Below are the code and all the weights of a small trained network. Each question names an input and a class and asks about switching units off, where a switched-off unit gives its printed mean instead of its output.

import numpy as np


def w(rows, s, z=0):
    codes = np.array(rows[::2]) - 128.0
    scale = np.full(codes.shape[1], s)
    scale[-1] = z or s
    return codes * scale


def f(y):
    return y / 2 * (1 + np.tanh(0.7978845608 * (y + 0.044715 * y**3)))


def log_softmax(a):
    a = a - a.max(-1, keepdims=True)
    return a - np.log(np.exp(a).sum(-1, keepdims=True))


def net(x, mask):
    res = np.array(x, float).reshape(1, 5) / 4 @ E
    y = f(res @ A[0][:, :-1].T + A[0][:, -1])
    res = res + np.where(mask, y, B[0][:, -1]) @ B[0][:, :-1]
    return log_softmax(res[-1] @ U[:, :-1].T + U[:, -1])


A, B = {}, {}
E = w([
[224,185,172,130,21,124,112],'x0',
[118,177,227,52,136,26,186],'x1',
[11,244,127,134,124,138,70],'x2',
[52,131,144,229,60,155,162],'x3',
[99,142,107,101,80,161,253],'x4',
],0.0066)
A[0] = w([
[114,153,93,148,140,135,16,221],'N0',
[66,147,122,177,84,153,204,225],'N1',
[94,193,182,109,157,48,112,195],'N2',
[179,142,158,127,21,133,188,188],'N3',
[128,74,86,84,215,124,176,195],'N4',
[152,25,71,104,220,145,146,243],'N5',
[123,95,92,58,177,117,213,170],'N6',
[62,116,97,197,86,191,164,191],'N7',
[158,100,94,165,192,147,1,238],'N8',
[137,159,221,93,79,65,172,252],'N9',
[99,222,100,135,127,154,58,206],'N10',
[114,103,123,62,177,75,177,207],'N11',
[146,64,80,93,215,138,101,227],'N12',
[171,25,110,170,175,147,65,174],'N13',
[167,148,171,101,58,90,192,213],'N14',
[183,107,134,98,70,126,216,189],'N15',
[215,122,140,123,26,152,161,174],'N16',
[57,127,101,183,95,177,175,215],'N17',
[111,220,108,120,136,120,47,171],'N18',
],0.0075,0.003)
B[0] = w([
[110,94,193,57,7,186,44,196],'N0',
[72,109,83,187,189,120,117,226],'N1',
[34,186,202,90,193,73,92,220],'N2',
[203,173,57,169,159,129,71,214],'N3',
[114,140,155,124,107,148,208,208],'N4',
[148,95,139,125,74,140,222,254],'N5',
[137,184,146,124,148,174,201,193],'N6',
[55,51,47,215,145,158,120,229],'N7',
[150,36,174,57,2,93,116,235],'N8',
[151,212,105,142,210,74,86,247],'N9',
[60,145,154,106,106,206,62,197],'N10',
[123,195,179,119,167,115,225,196],'N11',
[166,92,185,76,49,127,208,225],'N12',
[156,39,109,126,54,36,169,228],'N13',
[196,195,108,161,183,103,106,214],'N14',
[217,193,92,161,132,173,140,201],'N15',
[216,135,87,163,99,139,71,211],'N16',
[29,74,68,210,165,171,125,226],'N17',
[56,178,207,57,108,186,33,187],'N18',
],0.0063,0.0066)
U = w([
[87,138,189,63,86,213,36,86],'0',
[163,1,148,100,38,58,132,84],'1',
[141,150,155,104,144,173,240,103],'2',
[44,75,50,220,165,168,125,254],'3',
[232,165,59,171,154,130,75,170],'4',
[93,174,178,107,245,19,108,58],'5',
],0.0073,0.00098)

Each question gives the input, the list of numbers given to net, and the class t.
The units are the neurons (one row each of A and B). Each row of codes is followed by its name. A weight is (code - 128) times the scale printed after its matrix; where a second scale follows, it is the last column's (A, B and U).
mask holds one flag per neuron, in row order. A switched-off neuron (its flag False) gives its mean, the last column of its row in B, instead of its output. The means were averaged over made-up inputs and are rounded, as every weight is.
A unit's drop is (log p(t) with every unit on - log p(t) with that unit switched off) / (log p(t) with every unit on - log p(t) with every unit switched off).
The circuit of an input: a set's keep is (log p(t) with only the set's units on - log p(t) with every unit switched off) / (log p(t) with every unit on - log p(t) with every unit switched off). Starting from the 12 units with the biggest drops (on a tie, the unit counted first), units are removed one at a time, each time the one whose removal leaves the highest keep (on an exact tie, the one counted first), for as long as the keep stays at least 0.8.
circuit, biggest first: the units of the circuit, biggest drop first
top k neurons: the k neurons with the biggest drops, biggest first
drop when u is switched off: that unit's drop, to one decimal
input [1,8,-3,0,5], class 5: circuit, biggest first -> (N9)
input [5,5,1,3,-1], class 5: top 2 neurons -> (N2; N9)
input [-1,3,-7,-3,-3], class 2: top 2 neurons -> (N11; N6)
input [6,4,-2,-1,-8], class 5: circuit, biggest first -> (N2; N9)
input [7,-6,1,-5,-7], class 1: top 2 neurons -> (N8; N13)
input [-4,4,-7,-7,-3], class 2: top 3 neurons -> (N11; N6; N4)
input [0,5,-6,-6,2], class 2: circuit, biggest first -> (N11; N6)
input [3,-3,-4,4,2], class 4: circuit, biggest first -> (N16; N3)
input [5,1,8,-2,6], class 5: top 2 neurons -> (N9; N8)
input [-1,7,0,-4,8], class 5: circuit, biggest first -> (N9; N2)
input [5,4,1,-4,1], class 5: circuit, biggest first -> (N2; N9)
input [1,-1,-7,-5,1], class 2: top 2 neurons -> (N6; N15)
input [-1,0,-1,-7,0], class 2: top 3 neurons -> (N11; N6; N4)
input [2,-6,-2,6,-6], class 1: top neuron -> (N8)
input [8,2,4,8,-1], class 4: drop when N14 is switched off -> 0.2
input [-5,-1,2,-5,0], class 1: drop when N6 is switched off -> -0.1
input [-1,5,-3,2,7], class 4: drop when N15 is switched off -> 0.2
